Below is a small trained network, with its code and all its weights. Each question gives an input and a class and asks what happens when units are switched off, that is, made to give their printed mean instead of their output.

import numpy as np


def w(rows, s, z=0):
    codes = np.array(rows[::2]) - 128.0
    scale = np.full(codes.shape[1], s)
    scale[-1] = z or s
    return codes * scale


def norm(h):
    return h / np.sqrt((h * h).mean(-1, keepdims=True) + 1e-5)


def f(y):
    return np.maximum(y, 0)


def log_softmax(a):
    a = a - a.max(-1, keepdims=True)
    return a - np.log(np.exp(a).sum(-1, keepdims=True))


def net(x, mask):
    res = np.array(x, float).reshape(1, 5) / 4 @ E
    u = 0
    for l in range(2):
        y = f(norm(res) @ A[l][:, :-1].T + A[l][:, -1])
        res = res + np.where(mask[u : u + 15], y, B[l][:, -1]) @ B[l][:, :-1]
        u += 15
    return log_softmax(norm(res)[-1] @ U[:, :-1].T + U[:, -1])


A, B = {}, {}
E = w([
[160,190,164,47],'x0',
[140,186,192,163],'x1',
[252,125,119,52],'x2',
[150,184,43,113],'x3',
[181,188,131,126],'x4',
],0.0022)
A[0] = w([
[120,158,225,128,110],'L0N1',
[88,127,133,188,72],'L0N2',
[206,148,149,152,110],'L0N3',
[48,136,149,176,51],'L0N4',
[149,132,140,201,185],'L0N5',
[123,131,90,53,3],'L0N6',
[162,186,103,179,60],'L0N7',
[173,141,175,177,42],'L0N8',
[61,120,128,120,70],'L0N9',
[103,137,67,120,169],'L0N10',
[132,93,156,163,51],'L0N11',
[132,69,131,214,160],'L0N12',
[1,115,131,144,10],'L0N13',
[190,109,126,153,203],'L0N14',
[147,154,108,56,71],'L0N15',
],0.0055,0.0019)
B[0] = w([
[143,127,166,92,223],'L0N1',
[122,111,156,132,202],'L0N2',
[50,144,139,138,213],'L0N3',
[122,94,154,156,226],'L0N4',
[132,141,122,79,220],'L0N5',
[209,126,93,114,168],'L0N6',
[85,172,104,118,175],'L0N7',
[133,158,137,85,169],'L0N8',
[130,130,136,164,180],'L0N9',
[137,126,165,114,208],'L0N10',
[144,133,103,101,158],'L0N11',
[112,70,118,123,252],'L0N12',
[91,131,160,255,242],'L0N13',
[87,96,126,112,228],'L0N14',
[159,106,141,137,202],'L0N15',
],0.0065,0.0023)
A[1] = w([
[195,245,119,131,69],'L1N1',
[131,67,138,110,198],'L1N2',
[66,129,132,255,38],'L1N3',
[151,157,84,49,172],'L1N4',
[156,138,53,179,228],'L1N5',
[162,197,192,131,176],'L1N6',
[124,115,183,116,106],'L1N7',
[130,101,103,100,129],'L1N8',
[139,137,210,111,7],'L1N9',
[155,211,108,151,54],'L1N10',
[128,200,94,148,77],'L1N11',
[172,120,94,78,27],'L1N12',
[158,82,96,99,111],'L1N13',
[126,213,96,142,22],'L1N14',
[84,188,94,118,61],'L1N15',
],0.0056,0.0018)
B[1] = w([
[5,92,56,149,183],'L1N1',
[133,176,69,162,221],'L1N2',
[138,121,225,243,253],'L1N3',
[171,201,165,173,229],'L1N4',
[109,119,239,83,186],'L1N5',
[61,27,125,65,205],'L1N6',
[97,130,99,57,179],'L1N7',
[183,155,83,155,167],'L1N8',
[109,86,197,23,171],'L1N9',
[2,191,72,171,152],'L1N10',
[83,157,83,121,153],'L1N11',
[208,204,203,175,172],'L1N12',
[191,136,82,176,185],'L1N13',
[37,234,45,129,153],'L1N14',
[143,197,7,98,157],'L1N15',
],0.0033,0.0031)
U = w([
[153,134,139,149,14],'0',
[76,224,68,115,167],'1',
[108,110,199,42,183],'2',
[66,84,181,251,189],'3',
[158,22,59,140,126],'4',
[150,134,138,149,3],'5',
[253,167,90,107,183],'6',
],0.013,0.0067)

Each question gives the input, the list of numbers given to net, and the class t.
The units are the neurons (one row each of A and B). Each row of codes is followed by its name. A weight is (code - 128) times the scale printed after its matrix; where a second scale follows, it is the last column's (A, B and U).
mask holds one flag per neuron, layer by layer. A switched-off neuron (its flag False) gives its mean, the last column of its row in B, instead of its output. The means were averaged over made-up inputs and are rounded, as every weight is.
A unit's drop is (log p(t) with every unit on - log p(t) with that unit switched off) / (log p(t) with every unit on - log p(t) with every unit switched off).
The circuit of an input: a set's keep is (log p(t) with only the set's units on - log p(t) with every unit switched off) / (log p(t) with every unit on - log p(t) with every unit switched off). Starting from the 12 units with the biggest drops (on a tie, the unit counted first), units are removed one at a time, each time the one whose removal leaves the highest keep (on an exact tie, the one counted first), for as long as the keep stays at least 0.8.
units of the circuit, in order: the units of the circuit, biggest drop first
top k neurons: the k neurons with the biggest drops, biggest first
top k neurons in layer l: the k neurons of layer l with the biggest drops, biggest first
drop when u is switched off: that unit's drop, to one decimal
input [8,0,0,4,-1], class 6: units of the circuit, in order : (L0N6)
input [1,6,-1,-2,7], class 1: units of the circuit, in order : (L0N7, L0N12, L0N4, L1N14)
input [6,7,-5,-5,-3], class 2: units of the circuit, in order : (L0N1, L1N9)
input [6,0,1,4,-2], class 6: top 3 neurons in layer 0 : (L0N13, L0N15, L0N6)
input [-1,-1,7,6,6], class 1: units of the circuit, in order : (L0N3, L1N1)
input [7,-5,4,-5,5], class 6: top 2 neurons : (L0N13, L0N6)
input [4,5,-6,2,4], class 1: units of the circuit, in order : (L0N7, L0N13, L1N15)
input [-8,6,2,4,-5], class 4: units of the circuit, in order : (L0N12, L1N4)
input [5,-1,5,7,5], class 1: top 2 neurons in layer 1 : (L1N1, L1N10)
input [-8,-1,1,8,5], class 1: top 2 neurons in layer 0 : (L0N7, L0N13)
input [8,-2,-5,8,-8], class 3: units of the circuit, in order : (L0N13, L1N3)
input [-5,0,7,0,8], class 1: top 2 neurons : (L0N3, L0N12)
input [4,2,4,4,-1], class 1: top 4 neurons : (L0N12, L1N1, L0N3, L0N1)
input [-7,-6,3,-1,4], class 4: units of the circuit, in order : (L0N13)
input [7,1,6,4,5], class 1: top 2 neurons : (L1N1, L0N3)
input [-7,-6,-1,3,5], class 4: top 2 neurons in layer 0 : (L0N13, L0N3)
input [-2,0,8,-4,-7], class 4: drop when L0N6 is switched off : 0.1
input [0,1,0,-7,1], class 2: drop when L1N11 is switched off : 0.0
input [-2,-3,4,0,-4], class 6: drop when L0N3 is switched off : 0.1
input [-5,0,2,-3,-4], class 4: drop when L1N4 is switched off : 0.2
input [-4,-8,5,1,-1], class 6: top neuron : (L0N13)
